Table B holds the same points as the rows below and some others, measured another way and shuffled. Each row below is followed by which row of B it is.
B:
[[ 111   -3  151 -107 -366 -185 -289  166   85  -65  -91   72  -47 -262
   126 -130 -199 -100  192   22 -169  -45  -36  -82  -70 -300   31]
 [ 384  -85  -33 -125   18  123   31   36 -212   18 -282 -423 -111  114
  -432 -323  362   99  371  567 -402  -32  166 -150   -3 -284  197]
 [ 247  122  112  -15  -82   31 -115    5  -64   31 -166 -285  -54  191
  -242 -190  171   17  267  322 -216   32 -123 -200  135  -99  117]
 [ -52   19 -177 -145  232  113  305   96  -68   71 -155 -156  113   25
  -231 -119  -25  203  -42    5   55    0  318  105 -135  -90 -291]
 [ 204   40  186 -220  166  152  106    9 -145   52 -292 -355  -89  231
  -320 -204  168    8  248  294 -297   87  102  -10   98 -277   16]
 [-203  276  -29   69 -148 -146  -19   13   96  -51  260  181   14  -73
   245  281 -168 -165 -144 -493  397  -41   84 -105  -99   30 -146]
 [ 189   95  153  147 -241    9 -126   99  -30   41 -190 -124  -32  -56
   -76  -26  132   51  227   -4 -273  -68  106 -224  -53 -278  -71]
 [ -83  118 -199   57  145    7  122    8   14   72   81 -154  153  114
  -199  -89  -27  169 -140   10  221   34 -137 -104  -50  200  -86]
 [ -67  177   35   56   -5  -97 -100   77   76  -58  236  -57  -30  119
    69   41  -67  -90 -129    2  347   39 -259  -90   21  146  121]
 [ 162  310   27  121  -53 -144 -309  -42   71  -95  109 -214   53  241
   -47   64   -9 -218   85  160  161  -41 -228 -313  154   -1  171]
 [ 340  112  154  -29 -116  -84 -105   -7  -50  -10  -41 -184  -74  114
  -103  -35  206 -126  323  201 -114  -11  -22 -275  130 -123   90]
 [ 319  -29  -72  148   19  -29 -192  -32  -37   84 -109 -438  138  146
  -457 -362  177  176  178  534 -294   17 -451 -394   50   14  270]
 [  78  118  -66 -118   25  256  203   60 -181   67 -390 -276  -63  134
  -327 -164  195  187  220  152 -264  -24  472   61  -39 -279 -196]
 [  84 -154   37 -242  359  208  332  117 -166   90 -321 -324    9   39
  -357 -221  102  176   65  168 -270   43  344  136 -165 -373 -170]
 [ 285  190   54  124 -175 -137 -305  -40   49   15  -25 -239   80  170
  -184 -148   68  -33  242  303 -105    3 -384 -394  188   51  160]
 [  -2  137   -8  -43   84 -191    6  -64   74   -7  228   -2  117   17
    32  114 -126 -166  -60 -210  263   25 -133 -202   -8   44  -45]
 [  36  196  130   46 -353 -187 -288   22   21 -168  325   63 -264  -15
   245  162   66 -344   68  -65  237  -31 -148 -216    2  -40  370]
 [-205  264   76    2 -193 -303 -407  -44  179 -200  459  105  -71    4
   301  166 -333 -439 -209 -203  444   32 -472 -176    9   50  383]
 [-268  163   14    2  -36  -20   44   85   19  -74  255   73 -132  -14
   176  165  -85 -116 -232 -303  375   18   31   51 -154    5   47]
 [ -14  -69 -131   71   -3  -21  -16  132   33   64 -129 -121  183 -188
  -178 -183 -132  216  -60    2 -138  -53    7  -97 -240 -184 -124]
 [ -27  121  -79  -79  184  137  219   75  -55   78 -214 -193   99  112
  -227  -82   -7  165    5   -8   -7    5  275   56  -56 -120 -294]
 [ 139  -64  -53 -159  181  107   96  102  -90   42 -334 -311   92    8
  -337 -251    1  142  125  254 -287  -22  244   20 -112 -360 -121]
 [  63   63 -198  158 -148  -29  -98   21  -42   -5  128 -179  -31   36
  -181 -147  165  108   16  226   73  -32 -206 -243  -80  129  254]
 [-120  -95  -71  -28   65  209  237  167 -127   81 -215 -154  -44 -124
  -214 -160   70  271  -67  -43 -186  -12  309  116 -308 -276 -130]
 [ -12  118   25  162   51  -24   31   74    5   11  208 -110  -23  105
   -18   75  114   19 -114  -44  263   17 -155 -157  -55  130   60]
 [ 390  123  -32 -107  -67   -4 -157   -4  -84  -35 -300 -340   25  148
  -305 -198  139  -49  409  444 -303  -81  177 -215  122 -302   41]
 [-237   97   65 -263  234  -67  224    5    1  -79  199   96  -42  -67
   181  266 -214 -292 -207 -488  340   26  317  129 -184 -245 -150]
 [   6 -123    9   38   -2  144  170  128  -72  187 -261 -182   59 -110
  -301 -291   76  379   37   43 -327   47   -9  -41 -185 -129 -157]
 [ 322   96   11  -99  178  -86 -189  -88  -12  -22  -72 -421  112  290
  -347 -233   42 -109  207  503 -113   44 -313 -282  197  -68  231]
 [ 207    6    6   12    6    8  -15   11  -54   74 -131 -261   55   63
  -282 -202  127  111  172  233 -208   14 -103 -217    4  -94   40]
 [ -10  105  202   56 -279 -206 -179   92   87  -64  278  139 -139 -117
   260  127  -49 -194   -3 -208  214   14 -219 -173  -42   10  139]
 [-113    6    2  -71  133  -68   58  114   88   40   -5  -31  158  -96
   -29  -65 -258   65 -150 -150   99   33  -51   18 -139  -94 -191]
 [  48  176  216  -24  -72 -301 -204  -66  110 -100  433   56  -76   61
   225  193  -81 -399  -24 -162  363   69 -410 -278   99  100  259]
 [-199  205  -72   71  -65   23   27   61   50   41   -1  -10   71    9
   -21    6 -137  106 -127 -221  152   10    5  -21  -85   33 -176]
 [  47   31  163 -169 -176 -136  -49  105    2  -92  124   88 -182 -131
   184   63  -27 -218   99 -106  106   -3   97  -24  -69 -189   77]
 [ -53   12  -50  -67  246   83  261   15  -65   88 -167 -142  149  -68
  -187   37  -49   79  -51 -270 -103  -28  372  -20 -225 -334 -321]
 [ 304   51   44 -138 -123   71   38   28 -151   25 -260 -228 -115   68
  -240 -163  258   25  391  266 -299  -31  271 -125   48 -259   -8]
 [ 194  153    1  127  -69 -189 -308  -85   41  -75  131 -205   74   69
   -90   25    8 -218   93  109    1  -59 -255 -404   19 -124  257]
 [-154   86   86 -157  154   37  130   79   -1   -4  -13  -61  -17   33
    -7   21 -143  -51 -118 -176  120   59  115  113  -93 -166 -121]
 [ -81   96 -178  190    9   61   17   90   55  144 -181 -173  263   -8
  -270 -201 -114  362  -93   -6  -78  -11 -113 -123 -119   42 -245]
 [ -97  -17  -37   22 -118    7   33  123  -12   23  -19   -5  -18 -183
   -26  -63  -48  102  -57 -143  -36  -25   87  -26 -234 -166  -46]
 [-171   80   64  138   -5 -206 -115   79  167  -12  346   74   92  -88
   167   94 -232  -68 -283 -269  359   48 -416 -156 -119  142   51]
 [-130  169   48  133 -219 -333 -304   94  231 -100  409  190   65 -143
   325  153 -315 -206 -206 -275  445  -10 -410 -202  -62  145   99]
 [-172  224   36  112 -102  -81 -108   48   81  -37  290    3  -67  107
   104   63  -68  -65 -181 -114  369   66 -343 -107   10  226  150]
 [ -48   97  211   13 -234   46    9  141  -40    7  -47   39 -195  -88
   106   58   68  -16   72 -211  -57   -1  163   -5 -107 -213  -54]
 [ 139  -36  132   21 -198   24   58  106  -83   74  -82  -61 -129 -106
   -71  -90  205  105  191   -3 -193    4   72 -135  -96 -143  -12]
 [ -64   19 -219   50  218   -2   51    3   12   54   22 -241  210   47
  -281 -167  -92  157 -170   87   73   14 -175 -124 -139   28    4]
 [-181  223 -225  149   86  -94   96  -63   52   10  322   -4  136   57
     0  179  -56  -14 -245 -306  460  -17  -80 -191 -109  231  -71]
 [ 227   98   42  126 -161  103 -237   25  -81   38 -312 -387  -14  132
  -358 -277  172  125  257  395 -438  -31 -117 -249   30 -248  177]
 [  24   -6  -77   66 -112 -193 -115   46   95   23  123    0  143 -177
   -25  -85 -142   37  -35  -63   57  -18 -240 -230 -126    9   18]
 [ -66  120 -227  271  100 -187    2  -95   78   39  436  -70  197   34
   -71  106    4   16 -252 -177  416   -2 -400 -385 -114  336  104]
 [-264  130  -65  111  -51 -235  -46   27  166  -24  434  178   96 -136
   221  168 -263  -93 -324 -426  492   26 -311 -147 -158  214    2]
 [  90  -33  243 -253   20  156  313  108 -165   88 -268  -70 -182  -46
   -88  -32  176   44  230 -128 -259   47  475  114  -84 -373 -250]
 [ -17   78 -154  191   38  -84  -67    1   37   11  171 -150  131    1
  -126  -12   -8   50 -137  -17  152  -34 -213 -259 -137   60   93]
 [ -54  149  225  -32 -203 -222 -275   74   93 -173  340   96 -200  -45
   315  174 -127 -382  -62 -153  303   14 -220 -109  -23  -88  297]
 [  97   98  -89   88   78 -112 -148  -75    7  -34  178 -247   77  127
  -179  -55   35  -92  -29  168  108    0 -314 -305  -11   33  266]
 [ 204  243 -210  122 -109 -193 -314 -142   37  -87  179 -239  106  181
  -177  -57   42 -158  119  281  138  -64 -323 -435  115  111  308]
 [-158   95 -153   99 -150  -21  -23  130   74   49  -78   27  148 -178
   -30  -67 -205  191 -102 -202   30  -59   74  -42 -203  -76 -233]
 [ -97  178  229 -241   -1   -3  141   25  -33  -34   66   65 -185   57
   150  161  -37 -225   31 -300  178   78  205   89   18 -150 -102]
 [ 213   84  129   10 -327 -317 -418  -49   74 -131  239  -11  -84  -96
   118   16  -39 -353  186   71    4  -34 -347 -387   35 -132  392]
 [  82  103  257   33  -38  -48  -81  116   28   -3    7  -85  -58   45
    46   44   13  -81   53  -44   16   28  -80 -109    9 -139  -11]
 [  98  176   56  -76 -209 -344 -359  -51  164 -111  204   47   83  -58
   137   22 -273 -320   90  -40  157   -9 -328 -283   88  -43  153]
 [ 437  -60  144  -77 -258 -234 -426   46   27  -86  -94 -205  -20  -95
  -113 -246   10 -183  381  446 -347  -55 -247 -339   59 -327  328]
 [-238   41  -73  -55  223  -77  228    4   57   58  232   41  133  -59
    12   78 -187   19 -289 -366  338   72  -79  -16 -172   98 -163]
 [ 183  197  -23    9 -210  -48 -108  -12  -21    7 -148 -107   31   20
  -108  -27   55  -30  265   26 -133  -76  159 -224   40 -175  -97]
 [   3   87   59  -67  -34  -54  -33   78    9  -38   85  -68  -74   40
     7  -32  -17  -70    2   35  135   30  -73  -44  -16  -30   78]
 [-263  122   82 -122  162  -47  192  165   99   -9  104  136   61  -77
   203  183 -296  -53 -254 -446  377   34  197  178 -149  -75 -353]
 [  95 -115   71 -104  -88  208  155  262 -120  103 -439 -175  -81 -116
  -233 -303  114  329  199  188 -402  -10  343  138 -161 -339 -215]
 [-209   16   97  -97  -13 -110  101   96   45  -36  280  154  -99 -155
   215  130 -138 -127 -196 -366  315   54  -20   41 -184  -26   -3]
 [ -59   29 -145  136  -34  -64 -105   82   29  -35  138 -117   47  -67
   -72  -62  -45   45 -145   39  128  -47 -151 -149 -192  -21  151]
 [  -3  120  173 -272  132  203  413   59 -164   81 -217  -74 -162  120
   -85   59  165   19  157 -197  -42   69  542  172   -3 -231 -341]
 [-186  213  -63   53  -32   57  193   41   -2   77   67   22    6   60
   -12   70    4  129 -107 -282  244   36   83  -15  -59  149 -225]]
Rows of B count from 0, top down.

[ -14 -159   -8 -224 -277  -34  124 -119  -59  177  -67 -206  -22 -114
  -31 -162  115   11   58 -266  145   47  -17  -91   90  238] : 61
[  15 -226 -258   67 -206 -265 -269    9  226   78  -68   77 -328  -56
 -103 -226  268  128   -2   39 -236 -217  187 -184  134  446] : 41
[ -40  152  -22  137  102   72   21   71   -2 -100  -68   89   49  -49
  -63  130  -44 -188  -83  153 -203    7   57  130  -28  -14] : 51
[  34 -183 -287   61 -259 -228 -203   -7  155    8 -124   19 -289  -51
 -110 -193  294  149   90   -5 -243 -188  177 -185  118  458] : 71
[ -20  135  -40   77   94  -31  -33    7   35  -62  -79   71   -2  -15
 -122   75   -9  -90  -11   74 -127  -14  -26   51   -7  -18] : 68
[ -35   98  -15    0  248  114  -18  -74  -90  -40  -68  110   15  -33
  -36   34  114 -150  -15   71  -11  159  136   40   46  -71] : 24
[-26  13 -61 -29  38  32   5 -41 -17  -5 -98  14 -15 -60 -65 -14  82 -65
  18 -16 -14  62  66   0   1  83] : 34
[ -20  157   73  -51  236  203   52 -193 -213  -17  -15   12  140  -60
    3  112  149 -129   14   17  -10  209   48   84   91 -186] : 57
[   1   40  -47   20  -13   18  -24   18  -20  -30  -13  -12   11  -35
  -41    1   31  -65  -31   66 -101   13   93    7   40   53] : 58
[ -49  -68  -76   -1   -8  -66 -111  -22   79   81  -56   70 -130  -75
  -67  -94   99  -14  -55   63 -103  -48   79  -53   61  149] : 13
[  24  188  -33  -55   25   20   -2  144   21 -149   -9 -121  185   63
 -145   67 -307   43   41   77   93   34 -117    3 -218 -156] : 15
[ -82  197  152  -64  433  298   78 -293 -302  -38  -71  120  196  -75
  -14  145  260 -191   70   -2   40  313   53  172  164 -288] : 3
[ -18  -81   -2 -113 -133  -20   30  -28  -23  118    0  -93  -28  -73
  -15 -113   38  -48  -46  -65   35   26   57  -56   85  127] : 4
[ -30  -50  -32 -142  -85   21   63  -80  -72  101  -83  -82  -47  -86
  -22  -99   76  -43   16  -90   67   86   49  -79   46  111] : 40
[ -40  -52   -1 -128  -43    8   35 -105  -21  142  -53  -56  -32 -103
  -33  -70   63  -42  -28  -88   57   58   -9  -43   28   83] : 21
[ -2  67 -53  17  51  24 -36  52  -8 -59 -25  15  15  -9 -58   0 -18 -73
 -30  94 -57  39  96   1  -4   9] : 52
[ -39   96   -4   27   27   -5   -7   -8   -1   -6  -55   24   11  -46
  -87   39  -17  -71  -28   69 -115  -13  -33   37   23  -13] : 59
[  32  -97 -175   38 -126 -145 -154  -50  138   38  -50    1 -148  -62
  -92  -74  185   83   12  -17 -166 -126   62  -87   39  272] : 0
[ -54   -8  -62  -37  -76    2   -3  -61  -19   33 -118  -18  -46  -94
  -74  -40   92    9   44   -2  -94  -11    3  -26   31  123] : 56
[  12 -234 -269   40 -225 -269 -271  -28  221  113  -81   58 -353  -75
  -96 -234  280  162    6   27 -233 -219  156 -217  119  449] : 54
[-53  73   4   1  25   7  -2 -33  -3  26 -62  20   7 -67 -80  28  -5 -62
 -30  51 -94  -4 -45  34  16  -6] : 46
[ -73  -35   10 -107  -48   38   43  -48  -61   99  -74  -27  -32  -96
  -27  -89   43  -63  -21  -11   15   61   43  -33   66   72] : 55
[  0  90 -49  -6  66  38 -10   4  -2 -54 -49 -11  57 -24 -80  47 -25 -50
   0  32 -20  48  12  23 -65 -11] : 65
[   0  -79  -35 -121 -138  -13   49  -51  -39   92  -35 -109  -30  -70
  -23 -106   80  -38    2 -112   56   51   67  -68   67  157] : 2
[  11 -360 -410  120 -354 -442 -421  -86  325  150 -162  144 -591 -100
 -142 -344  523  290   77   32 -435 -384  212 -322  251  700] : 18
[-52   1 -14 -43 -10  14 -34 -20 -17  83 -26   8 -53 -76 -24 -56  13 -49
 -74  85 -72  14  51 -39  48  34] : 37
[-55  84  16  -9  47  12  -3 -30 -18  44 -47  27  -5 -61 -64  20 -25 -80
 -56  76 -85  14 -33  19  25 -40] : 26
[  -7  116   11    1  150  124   12  -73 -122  -55  -16   22   88  -33
  -23   68   92 -118   -5   54  -51  128   94   60   64  -82] : 43
[  36  144  -39  -47   69   25  -26   26   15  -41   21  -84  100   10
  -77   73 -167    0  -35   59   38   50  -71  -19 -158 -124] : 9
[ -58   80  -45  -31   51   52    7   59  -41  -75 -114   23   21  -20
  -94  -21  -56  -51   36   86   -5   65   50   -3  -38   -5] : 50
[ -38 -101  -32 -154 -137   -5   84  -84  -53  103 -108  -92  -43  -93
  -48 -127  117  -35   54 -165   95   70   42  -62   70  188] : 49
[ -21   46  -71   24   68   42  -18   25  -30  -59  -74   53  -20  -29
  -53  -10   59 -105   -9   71  -66   64  143    7   25   59] : 45
[ 105  346  -57 -127   44   30   10  176   20 -221   39 -272  311  140
 -179  162 -550  157   83   82  217   69 -292  -57 -451 -363] : 12
[ -16  107   56   -8  174  141   16 -110 -146  -34    7   29  116  -42
  -15   72  131 -132  -10   36  -45  141   90   92  117 -105] : 14
[ -10  150   57  -22  270  184    9 -126 -199  -31   18   57   94  -28
   21   75  126 -167  -35   92  -20  214  143   56  118 -191] : 44
[ -1  77 -62  44 103  34 -25 -15  14 -46 -54  42  16 -41 -65  63  40 -97
 -34  44 -78  42  58  44 -36  24] : 8
